What each symbol does to the elements:
*: vime->dibe, fega->zuri, zalu->vesu, dopa->reli, pesa->rola, zoto->levo, vaso->funu, zibu->fofe, rola->pesa, vesu->zalu, mupu->bema, gebi->tega, tega->gebi, fofe->zibu, rive->salo, salo->rive, dibe->vime, lata->ditu, lenu->rinu, zuri->fega, levo->zoto, zife->siri, funu->vaso, fopi->reko, mulu->gafi, siri->zife, bema->mupu, ditu->lata, gafi->mulu, rinu->lenu, reli->dopa, reko->fopi
!: zari->salo, lesi->gafi, vime->levo, fega->pudi, zalu->fofe, dopa->ziku, pesa->vaso, ziku->dopa, zoto->dibe, vaso->pesa, zibu->vesu, rola->funu, vesu->zibu, gebi->lata, tega->ditu, fofe->zalu, salo->zari, dibe->zoto, lata->gebi, lenu->kami, levo->vime, zife->reko, pudi->fega, funu->rola, kami->lenu, mote->bema, fopi->siri, siri->fopi, bema->mote, ditu->tega, gafi->lesi, reko->zife
~: lesi->tega, vime->ziku, fega->fovo, zalu->fopi, dopa->levo, pesa->mote, ziku->vime, zoto->reli, vaso->bema, fovo->fega, zibu->zife, vesu->reko, mupu->funu, tega->lesi, fofe->siri, piga->salo, salo->piga, lata->mulu, dibo->lenu, lenu->dibo, levo->dopa, zife->zibu, funu->mupu, mote->pesa, fopi->zalu, mulu->lata, siri->fofe, bema->vaso, ditu->gafi, gafi->ditu, reli->zoto, reko->vesu
$: zari->tega, vime->fopi, fega->vaso, zalu->ziku, dopa->fofe, pesa->pudi, ziku->zalu, zoto->zife, vaso->fega, fovo->bema, zibu->reli, tega->zari, fofe->dopa, piga->gafi, rive->lata, salo->ditu, dibe->reko, lata->rive, lenu->baza, zuri->funu, levo->siri, zife->zoto, pudi->pesa, funu->zuri, fopi->vime, baza->lenu, siri->levo, bema->fovo, ditu->salo, gafi->piga, reli->zibu, reko->dibe
^: vime->pudi, fega->levo, zalu->mote, dopa->fovo, pesa->fopi, zoto->zuri, vaso->siri, fovo->dopa, zibu->mupu, rola->reko, mupu->zibu, tega->kami, fofe->bema, salo->baza, lata->rinu, dibo->gafi, lenu->ditu, zuri->zoto, levo->fega, zife->funu, pudi->vime, funu->zife, kami->tega, mote->zalu, fopi->pesa, baza->salo, siri->vaso, bema->fofe, ditu->lenu, gafi->dibo, rinu->lata, reko->rola
§: zari->vime, lesi->zalu, vime->zari, fega->baza, zalu->lesi, dopa->piga, pesa->kami, zoto->rive, vaso->lenu, zibu->mulu, gebi->reko, tega->fopi, fofe->gafi, piga->dopa, rive->zoto, salo->levo, lata->zife, dibo->bema, lenu->vaso, levo->salo, zife->lata, funu->rinu, kami->pesa, fopi->tega, baza->fega, mulu->zibu, siri->ditu, bema->dibo, ditu->siri, gafi->fofe, rinu->funu, reko->gebi

The rows follow the links: the fewer symbols apart two elements are, the more alike their rows tend to be.

Each row is also shifted at random along 9 hidden directions that mean nothing.

Each row, then its element:
-153  -167   -55   -12    31     2    55   164    18  -133   -30    -7   -47  -153    60    92   244    25   -40   -85     1    14   -76    66   -48   -55   -58    45   -34   -46     0   -52   -91  -119  -127   -73   -20    32  -122   180   -84
element: ziku
 177  -113   -13  -141    41    46   -31   152    11   -49   -21    28     9   -10    34   101     0    86   -83   -20    34   158   -26   -24   -77   -51    32    69   -89    56   103    82     8   -63   -85   -79    21    -4   -21   -91    42
element: dopa
-107   -16    43    87   -32  -130    67    71    85    86  -125    60   -39   -67    31   -66   -70    91    44    25   -37  -110   -78   -54    -5   -95  -113   -35   -70    92  -101  -125    27   116    57    31   -51   -56   104    46   -76
element: rinu
  86   108    15   -36    34     0    -8   -64   124   212     5   -89   143    89   100    -8  -210    38  -118   -72   -95    81    38   -54   -36    24   -17   -28   -90    63     9    69   183    88   -37  -120   -67  -107   -82    23   103
element: salo
  53   -96    -3   -17   -40    10   -13   -11   -25    60  -108    27  -130    47   -49    67   -66   -12    95   106    47   -51  -134   -50    47    81    -7    85   -87    72     0    43  -125    25    24    32    54   -31  -118   206    25
element: rola
 -33    11   -47   -41    -6    52   -34     5   -31    56  -126   114    92   -56   -41    60    40    24   -17    29    41    64   -80  -146    50   -61   -14    -1   -52  -120    14   117   137   -15   196    58   -85     9   -36    80   173
element: mupu
 -54  -152    40  -135   -23  -113    58   150   -76   -45    49    28  -158   -51    18   -73   -48    89   113    34   -98    44   -33   -26   -69  -108   -50   -26  -102   168   -65  -138  -166   165  -155  -155    68   -28    95   131  -101
element: rive
 -96   -37   -30   -63    46   -14    23    64   -98   -57   -24    68   -15  -123   -10   -21    98     8   109    56   -35   -84   -82   -19    16   -30   -16   -40    55  -113   -23   -29   -23    63    72   104    86   100    14    71   -99
element: zibu
 -15   -16   -43    19    61   101   -24   -10   -82   -34  -142    74   112  -124   -29    65   143    37   -70    -4    90  -104    19   -16    -7    56     7   -27   103  -114    82   116    63  -100   196    80   -52    -9    -5   -15   -26
element: bema
  18  -115    77   -30   -26    85    15    26  -119    15   -11    64   -98   -73  -125    47   -58    30   -51   -45    54    93    46   -48    29    40    24    26    92   -50    25    59    34   171    -9    -8   -49  -129    77   -39    -8
element: vaso
 -49    64   118    45    74   -78    62    56    95    23    82   -37    17    48    99   -46   -61    95   -99  -125   -28  -116   -68   111    85    46   -15  -138   138   -35   -43   -35  -106    92   -94  -111    83    27   -29    16    35
element: baza
 -76   -91   -10   -30    62    12     1    88     8   -99  -138     2   -30   -89    99     3   205    -1    11    13    11  -272  -166    58  -100   102    14   -57    77   -56    90   -42  -127   -80    85    85    50    97   -53     7  -205
element: fofe
  56    38   -79   -99    -7    -6  -104   -21   -46   110   -21    -6   112    78    -8   153   -99   -19    18   129    34   279    -2  -121   -64   -88   209    39  -229    24    94   241    42  -102    17   -51  -106    48   -75     9   188
element: mulu
 218   121    42     7    95    16    43  -103   -66  -131     9   -39   -11    59   -21    49   -93   -11    30   129    79   -43   -34    56   134    37   -71     5   125   -66   -49   -15    -7    -5    28    70   270    59   -28     1   -37
element: dibe
 121    -7    70   -65    33   -16    12   -30   -16    43   -79    82   -47    39   -14    43  -122    88    20    51   -12   -97  -169   -35    70    77   -43   -34    -5    32   -46   -17   -35    36    25     5   100    47  -157   140    57
element: zuri
 -32    19  -112    68   -60    25   -99   -56    74    76   188   -30    36    96     3  -204   149  -163    74   -65  -121  -113   126    62   -85    74   102    67     5   101     6  -102    59   -57   -44   118    35    68   -58  -169   -51
element: zalu
  20    63   -62  -130   -27   -36   -91   -54    29   -81    61    28    36    45    23   -10    95     3    32    42   -70    40   -80     3   -49     3    18     8   -62    17    41    24   -34  -153    21     5   -46   158  -107    54   125
element: reli

Start, symbols taken left to right, then the element you end at.
Answers are names.
  50   138    26    97    39   -56    61    -7   204    72    93  -133    83   122   122   -21   -82    24   -94   -99     4    64    32    88    76   -27   -65   -18    35   -29   -13     0     9    36   -85   -89    40   -26   -32   -43   106
! § ! ^ ^ * ! § -> rive
 -72   135    95    14    40  -109    58    -9   101    35   -39   -34    14    63    50    38  -124   -24    -2    38    32    47  -126   -19    78   -25   -30   -47   -38  -140    16    43  -117    75   104   -22   -22    67    43    67   106
* $ ! $ ^ § -> pesa
  40   -38   103    98    90   -10   120    38     5    34   -13  -181   -37    61    69    41  -103   -17    12     9    85   -84    27    65    47    69   -17    35    72   -50    -9     4   -66   159   -70   -21   199   -13    40   -15  -154
§ $ * ! ^ $ § -> rinu
  -3    29     6    68    -3    19    90   -68    50   -69    -9   -16   -60   -65    -1   -59    16  -115   -34   -66    63   -54    73    58    81    80  -128    55   172  -112    -1  -113    -8   119    90    39    80   -56   131   -37   -45
$ * $ * § -> tega
   0    16    63   -31   -18    32     4   -67    72   -47  -154   -14     4   -56    50    59   -23   -49   -88   -27    52  -124  -147   -20   -41   210   -20    15   111  -146   160    57   -85    94   224    47   -41    -6   -16    86    17
^ ~ ^ * § ~ -> lata
  39   116    87    46    10   -32     6     1    81    -5    61    59   -41    63   -70     6   -97    51    39    21    23   115   -29    21   154   -53   -25   -50    88  -122   -75    -2    55    76    54   123   -19    61    20  -155    96
~ * ! ^ ^ ! ! -> mote
 167   -34    42   105     2    78     8   -68    -4    48    -7   -32   -83    94   -65   -55  -104   -12    58    -2    29  -170    60    74    42   137   -13    47   101    73   -25   -71   -39    62   -19   100   190   -30    15  -134  -106
$ ^ ^ $ $ -> pudi
  97    14    82    -7    29   114   -15   -56  -111    52    69   -12    59     5  -163    96   -43    93   -73   -72    18   147   122    34    34    58    34   -65    89   -32   -41    91   179   -89  -150   -39   -79   -57  -154  -108    36
$ ! ^ ! § -> ditu
 -99    46   -20    23   -20   -76   -70    14   142    72    -5   -40   104    89   148   -48    48   -66   -52   -36   -41   -35   -55   -46   -76   -21   105    -7   -94   -22   105    64   -40   -12   120   -29  -127    70    20    -1   125
* * $ § * ~ -> zoto
  94   160   105   -29    72    -9    90   -60    90  -102    17   -23    88    -4    77    38   -32    20  -148   -94    30    23   -60    43    89   107  -103   -56   159  -164    36    25    34    20    53   -21    45    31   -41   -50    99
^ $ ! ! ^ -> siri
 -91   -67    72    33     3    71   -77     7  -115    41   -93   -92    26    61  -121   159   -27    95    41    63    69     8    31    44   -81    46   162   -56   -33   120   -39   143   -13  -166  -208    18  -103   -36   -96   -54  -169
! § ! § ^ $ ~ § -> dopa
  88   -95   -16    -4    58    50    -5    61  -148   -13  -154    11    85    -2    29     6   -29    47   -17    95    80  -175    54   -60   -57   -19   107   -51    32    66    36    55    10    14   127     4    70   -67   161   -32  -113
~ § ~ $ ^ -> dopa
 -83   -58   -99    75   -85    46   -98   -62    23   153    72    62    23   -33    -2  -187    98  -138    -5   -81   -51  -128    97   -59     4    57    22    81   -40    51    24   -29    89    24    97    41   -21   -26   -11    -1    73
^ ! ! $ $ ^ ! ^ -> fofe
 -34   120    -1   -89   -98   -13   -24  -107    94    -9    70    91     3     1   -58   -60   -58   -80     0    16   -26   270     2   -66    43   -15   -35    17   -31   -68     9    14    38    37   107    36  -231    38    29   -31   244
^ ~ ~ § ^ ~ -> mulu
  12    38    34     6   -47   -41   -14    10    93   -34   140   -17  -139   112   -39   -32   -69  -101    94    43    12   181   -18    42    86   -31     6    67   -51   -13   -37   -14  -114    38   -53    51    42    74    12   -20    59
* * ~ * ~ ~ ! $ -> dopa
-104  -193  -133   -85   -10    24     1    50  -187    -8    47    69  -113   -79   -99    27   135   -49   131    42   -62   146    25   -82   -13  -103    63   102  -126    24   -30    15    10    55  -124    -4     1    15   -42   183   -83
! $ * * $ ! ~ -> reko
-210   -90   -32    57    40    33    34    62   -24   125    15  -100    23   -53    41    66    99   -69   -22   -74    -7    42    -7     8   -40   -52    92    43   -32   -65     9   100    63    -9  -119   -40   -27   -32   -80   108   -49
§ ~ ~ ~ $ $ ! $ -> levo
